Here is a tiny trained network, its code and every weight. The questions are about switching its units off for an input and a class, where a switched-off unit gives its printed mean instead of its output.

import numpy as np


def w(rows, s, z=0):
    codes = np.array(rows[::2]) - 128.0
    scale = np.full(codes.shape[1], s)
    scale[-1] = z or s
    return codes * scale


def f(y):
    return y / 2 * (1 + np.tanh(0.7978845608 * (y + 0.044715 * y**3)))


def log_softmax(a):
    a = a - a.max(-1, keepdims=True)
    return a - np.log(np.exp(a).sum(-1, keepdims=True))


def net(x, mask):
    res = np.array(x, float).reshape(1, 3) / 4 @ E
    y = f(res @ A[0][:, :-1].T + A[0][:, -1])
    res = res + np.where(mask, y, B[0][:, -1]) @ B[0][:, :-1]
    return log_softmax(res[-1] @ U[:, :-1].T + U[:, -1])


A, B = {}, {}
E = w([
[43,66,101,182,143,145,139,114,76,110,167],'x0',
[159,161,114,178,82,151,174,38,144,175,145],'x1',
[83,226,94,145,155,250,61,121,132,173,141],'x2',
],0.016)
A[0] = w([
[62,58,94,212,105,155,175,163,44,90,220,142],'N1',
[147,75,142,174,87,52,189,139,70,92,141,142],'N2',
[44,165,85,163,146,198,67,131,157,169,188,171],'N3',
[98,132,99,115,113,12,192,99,160,93,78,110],'N4',
[115,105,139,44,185,116,80,153,118,122,141,255],'N5',
[28,123,122,161,150,107,141,107,46,126,155,110],'N6',
[148,149,97,188,109,124,196,90,148,163,201,96],'N7',
[115,147,96,60,134,136,99,225,86,61,142,91],'N8',
[67,188,101,113,194,191,70,156,132,126,128,96],'N9',
[157,172,120,209,33,90,176,20,117,254,149,130],'N10',
[186,203,138,54,77,107,113,171,213,151,70,89],'N11',
[48,107,110,205,165,116,169,136,66,151,167,96],'N12',
[131,115,153,156,115,59,211,182,93,131,98,98],'N13',
[145,167,107,171,199,179,38,109,156,185,147,78],'N14',
[61,114,177,96,174,115,73,194,105,77,89,93],'N15',
],0.008,0.017)
B[0] = w([
[179,188,197,103,176,94,159,137,165,173,129,215],'N1',
[87,123,158,109,78,93,68,61,144,101,110,214],'N2',
[104,105,153,112,125,88,105,38,148,121,100,249],'N3',
[89,152,162,129,92,103,119,114,109,139,118,184],'N4',
[96,111,119,35,152,117,179,103,180,180,201,248],'N5',
[165,196,160,165,183,134,131,166,115,190,94,175],'N6',
[71,89,29,205,145,159,202,156,7,112,188,166],'N7',
[86,95,90,206,152,173,150,201,14,85,179,169],'N8',
[83,141,160,135,77,69,84,93,65,127,135,202],'N9',
[96,128,47,96,170,132,177,146,104,142,193,224],'N10',
[206,222,176,193,176,82,127,197,95,178,71,182],'N11',
[189,174,200,159,161,113,133,221,75,179,64,172],'N12',
[88,134,103,227,62,105,21,92,60,100,53,174],'N13',
[88,139,172,155,67,95,87,114,67,116,100,191],'N14',
[67,136,62,206,124,175,168,174,38,77,190,181],'N15',
],0.011,0.019)
U = w([
[66,140,169,117,49,109,71,23,98,128,95,95],'0',
[211,208,186,121,187,121,132,193,118,202,92,120],'1',
[64,110,37,133,164,149,163,157,77,118,191,93],'2',
[122,96,130,5,180,121,170,3,235,167,181,253],'3',
[128,105,122,128,110,164,116,111,135,97,116,108],'4',
[177,138,129,129,124,164,108,166,140,72,93,105],'5',
[164,129,138,131,151,164,104,111,146,127,100,110],'6',
],0.012,0.014)

Each question gives the input, the list of numbers given to net, and the class t.
The units are the neurons (one row each of A and B). Each row of codes is followed by its name. A weight is (code - 128) times the scale printed after its matrix; where a second scale follows, it is the last column's (A, B and U).
mask holds one flag per neuron, in row order. A switched-off neuron (its flag False) gives its mean, the last column of its row in B, instead of its output. The means were averaged over made-up inputs and are rounded, as every weight is.
A unit's drop is (log p(t) with every unit on - log p(t) with that unit switched off) / (log p(t) with every unit on - log p(t) with every unit switched off).
most important unit: the unit with the biggest drop
k most important neurons: the k neurons with the biggest drops, biggest first
drop of u: that unit's drop, to one decimal
input [8,5,-6], class 1: most important unit : N1
input [3,3,2], class 3: 3 most important neurons : [N11; N15; N8]
input [-7,-2,7], class 0: 2 most important neurons : [N9; N14]
input [-7,8,-5], class 2: 3 most important neurons : [N10; N7; N1]
input [-7,-3,8], class 0: 2 most important neurons : [N9; N14]
input [8,8,-1], class 1: 3 most important neurons : [N1; N12; N6]
input [-8,6,-7], class 1: 3 most important neurons : [N11; N3; N9]
input [-7,-8,7], class 2: 2 most important neurons : [N8; N15]
input [-2,4,3], class 2: 3 most important neurons : [N5; N10; N1]
input [7,-4,7], class 0: 2 most important neurons : [N3; N9]
input [4,-7,8], class 0: 2 most important neurons : [N3; N9]
input [-6,-4,6], class 0: 3 most important neurons : [N9; N1; N14]
input [2,3,-3], class 3: drop of N13 : 0.0
input [-2,-1,3], class 3: most important unit : N13
input [1,5,0], class 2: drop of N7 : 0.1
input [6,6,-3], class 1: drop of N8 : 0.1
input [7,-3,-5], class 1: drop of N1 : 0.5
